Here is a tiny trained network, its code and every weight. The questions are about switching its units off for an input and a class, where a switched-off unit gives its printed mean instead of its output.

import numpy as np


def w(rows, s, z=0):
    codes = np.array(rows[::2]) - 128.0
    scale = np.full(codes.shape[1], s)
    scale[-1] = z or s
    return codes * scale


def norm(h):
    return h / np.sqrt((h * h).mean(-1, keepdims=True) + 1e-5)


def f(y):
    return np.maximum(y, 0)


def log_softmax(a):
    a = a - a.max(-1, keepdims=True)
    return a - np.log(np.exp(a).sum(-1, keepdims=True))


def net(x, mask):
    res = np.array(x, float).reshape(1, 6) / 4 @ E
    u = 0
    for l in range(3):
        y = f(norm(res) @ A[l][:, :-1].T + A[l][:, -1])
        res = res + np.where(mask[u : u + 11], y, B[l][:, -1]) @ B[l][:, :-1]
        u += 11
    return log_softmax(norm(res)[-1] @ U[:, :-1].T + U[:, -1])


A, B = {}, {}
E = w([
[136,215,159,72,103,21],'x0',
[125,161,108,211,147,101],'x1',
[128,67,104,138,84,73],'x2',
[17,118,139,124,157,101],'x3',
[128,129,127,126,129,126],'x4',
[40,199,62,150,2,187],'x5',
],0.00047)
A[0] = w([
[81,196,165,155,185,173,157],'L0N1',
[226,197,94,60,112,108,108],'L0N2',
[237,126,83,145,99,133,238],'L0N3',
[113,243,188,111,150,238,113],'L0N4',
[92,9,129,156,32,44,145],'L0N5',
[129,230,223,92,253,222,139],'L0N6',
[134,172,80,86,141,64,254],'L0N7',
[48,133,179,81,123,99,103],'L0N8',
[222,63,78,152,130,226,131],'L0N9',
[209,47,153,180,163,73,108],'L0N10',
[178,28,168,51,254,106,115],'L0N11',
],0.0015,0.00093)
B[0] = w([
[146,64,101,140,137,34,182],'L0N1',
[70,119,212,150,112,159,182],'L0N2',
[35,82,126,127,161,106,221],'L0N3',
[186,20,47,124,38,56,195],'L0N4',
[213,105,69,107,87,109,185],'L0N5',
[166,37,33,138,10,30,212],'L0N6',
[145,85,144,191,122,214,210],'L0N7',
[96,54,160,111,134,120,158],'L0N8',
[86,157,212,139,94,116,215],'L0N9',
[166,180,70,106,116,142,207],'L0N10',
[146,200,55,100,143,206,248],'L0N11',
],0.0014,0.0015)
A[1] = w([
[12,115,60,138,46,140,235],'L1N1',
[73,182,135,174,164,78,136],'L1N2',
[148,157,178,70,167,65,164],'L1N3',
[249,168,133,201,72,176,150],'L1N4',
[206,182,123,84,107,184,105],'L1N5',
[123,231,193,82,110,86,21],'L1N6',
[101,151,97,174,26,101,188],'L1N7',
[46,73,112,63,154,134,160],'L1N8',
[137,133,41,69,63,140,46],'L1N9',
[91,105,24,107,155,108,2],'L1N10',
[213,166,189,139,44,220,122],'L1N11',
],0.0015,0.00042)
B[1] = w([
[159,147,139,91,201,99,253],'L1N1',
[215,93,167,162,104,145,150],'L1N2',
[169,172,122,153,104,205,157],'L1N3',
[26,80,133,115,153,54,198],'L1N4',
[78,57,165,133,150,100,162],'L1N5',
[174,138,187,218,38,154,148],'L1N6',
[138,131,123,105,195,139,231],'L1N7',
[188,101,249,167,143,117,170],'L1N8',
[128,92,120,85,122,145,186],'L1N9',
[87,94,189,120,83,62,163],'L1N10',
[28,90,178,128,184,41,179],'L1N11',
],0.0016)
A[2] = w([
[77,182,79,116,110,158,111],'L2N1',
[204,177,167,89,75,48,208],'L2N2',
[79,158,137,76,48,166,255],'L2N3',
[160,137,105,253,145,90,122],'L2N4',
[182,81,66,128,132,124,140],'L2N5',
[175,126,177,158,140,126,128],'L2N6',
[62,117,97,146,76,145,132],'L2N7',
[119,46,100,183,182,203,238],'L2N8',
[111,187,63,222,156,95,80],'L2N9',
[160,113,148,135,223,90,102],'L2N10',
[135,119,65,142,135,87,165],'L2N11',
],0.0022,0.00096)
B[2] = w([
[214,246,53,14,253,70,141],'L2N1',
[33,121,79,227,98,228,210],'L2N2',
[240,147,136,179,244,183,175],'L2N3',
[156,15,197,17,130,201,192],'L2N4',
[58,178,65,137,95,142,201],'L2N5',
[40,203,74,116,137,101,156],'L2N6',
[173,194,106,101,199,13,161],'L2N7',
[108,236,159,182,49,121,251],'L2N8',
[205,61,215,67,150,193,169],'L2N9',
[132,211,105,79,147,70,197],'L2N10',
[89,113,124,76,84,204,191],'L2N11',
],0.0014,0.0021)
U = w([
[197,234,42,75,225,121,151],'0',
[73,116,125,103,119,131,186],'1',
[120,67,34,133,37,108,131],'2',
[93,181,186,253,80,190,124],'3',
[195,60,188,81,150,172,126],'4',
[85,110,191,139,161,32,109],'5',
[223,146,127,199,101,50,1],'6',
],0.0057,0.0052)

Each question gives the input, the list of numbers given to net, and the class t.
The units are the neurons (one row each of A and B). Each row of codes is followed by its name. A weight is (code - 128) times the scale printed after its matrix; where a second scale follows, it is the last column's (A, B and U).
mask holds one flag per neuron, layer by layer. A switched-off neuron (its flag False) gives its mean, the last column of its row in B, instead of its output. The means were averaged over made-up inputs and are rounded, as every weight is.
A unit's drop is (log p(t) with every unit on - log p(t) with that unit switched off) / (log p(t) with every unit on - log p(t) with every unit switched off).
The circuit of an input: a set's keep is (log p(t) with only the set's units on - log p(t) with every unit switched off) / (log p(t) with every unit on - log p(t) with every unit switched off). Starting from the 12 units with the biggest drops (on a tie, the unit counted first), units are removed one at a time, each time the one whose removal leaves the highest keep (on an exact tie, the one counted first), for as long as the keep stays at least 0.8.
circuit, biggest first: the units of the circuit, biggest drop first
k most important neurons: the k neurons with the biggest drops, biggest first
k most important neurons of layer l: the k neurons of layer l with the biggest drops, biggest first
input [0,8,6,2,3,-1], class 4: circuit, biggest first => L2N4, L2N9, L0N6
input [-2,0,1,-6,4,-5], class 5: most important neuron => L0N9
input [0,-3,-6,6,7,7], class 0: circuit, biggest first => L2N3, L2N1
input [8,5,7,3,1,2], class 3: 2 most important neurons => L2N2, L0N6
input [0,-2,5,-2,-1,5], class 0: circuit, biggest first => L2N3, L2N7
input [-3,6,0,5,7,-7], class 0: 3 most important neurons => L2N10, L0N11, L2N8
input [7,-6,7,2,1,-5], class 2: 2 most important neurons => L2N2, L0N5
input [4,-5,-2,-6,-3,-2], class 5: 3 most important neurons => L1N11, L0N2, L0N7
input [6,-2,-8,-8,5,5], class 2: 3 most important neurons of layer 2 => L2N2, L2N8, L2N10
input [-8,-4,-3,-7,0,1], class 3: circuit, biggest first => L2N8, L2N4
input [8,6,-8,-4,-2,4], class 2: circuit, biggest first => L0N4, L0N6, L2N2
input [2,-4,1,0,1,3], class 4: circuit, biggest first => L2N8, L2N5, L2N3
input [5,3,-5,-5,2,-4], class 2: 2 most important neurons of layer 0 => L0N6, L0N9
input [5,8,6,2,-5,-2], class 4: 3 most important neurons => L2N4, L2N9, L0N6
input [-3,-3,7,-8,3,3], class 5: 3 most important neurons => L1N11, L0N9, L0N6
input [2,7,-4,-7,-1,-2], class 4: circuit, biggest first => L2N4
input [-7,6,-1,-3,-3,7], class 0: 2 most important neurons => L2N1, L2N7
input [8,-4,4,6,-2,-8], class 0: 2 most important neurons of layer 2 => L2N8, L2N10
input [-6,-6,2,0,2,3], class 3: 2 most important neurons => L2N8, L2N4
input [-2,-8,2,-1,-1,6], class 4: 2 most important neurons => L0N11, L1N8
input [4,2,7,7,1,-3], class 2: most important neuron => L0N5
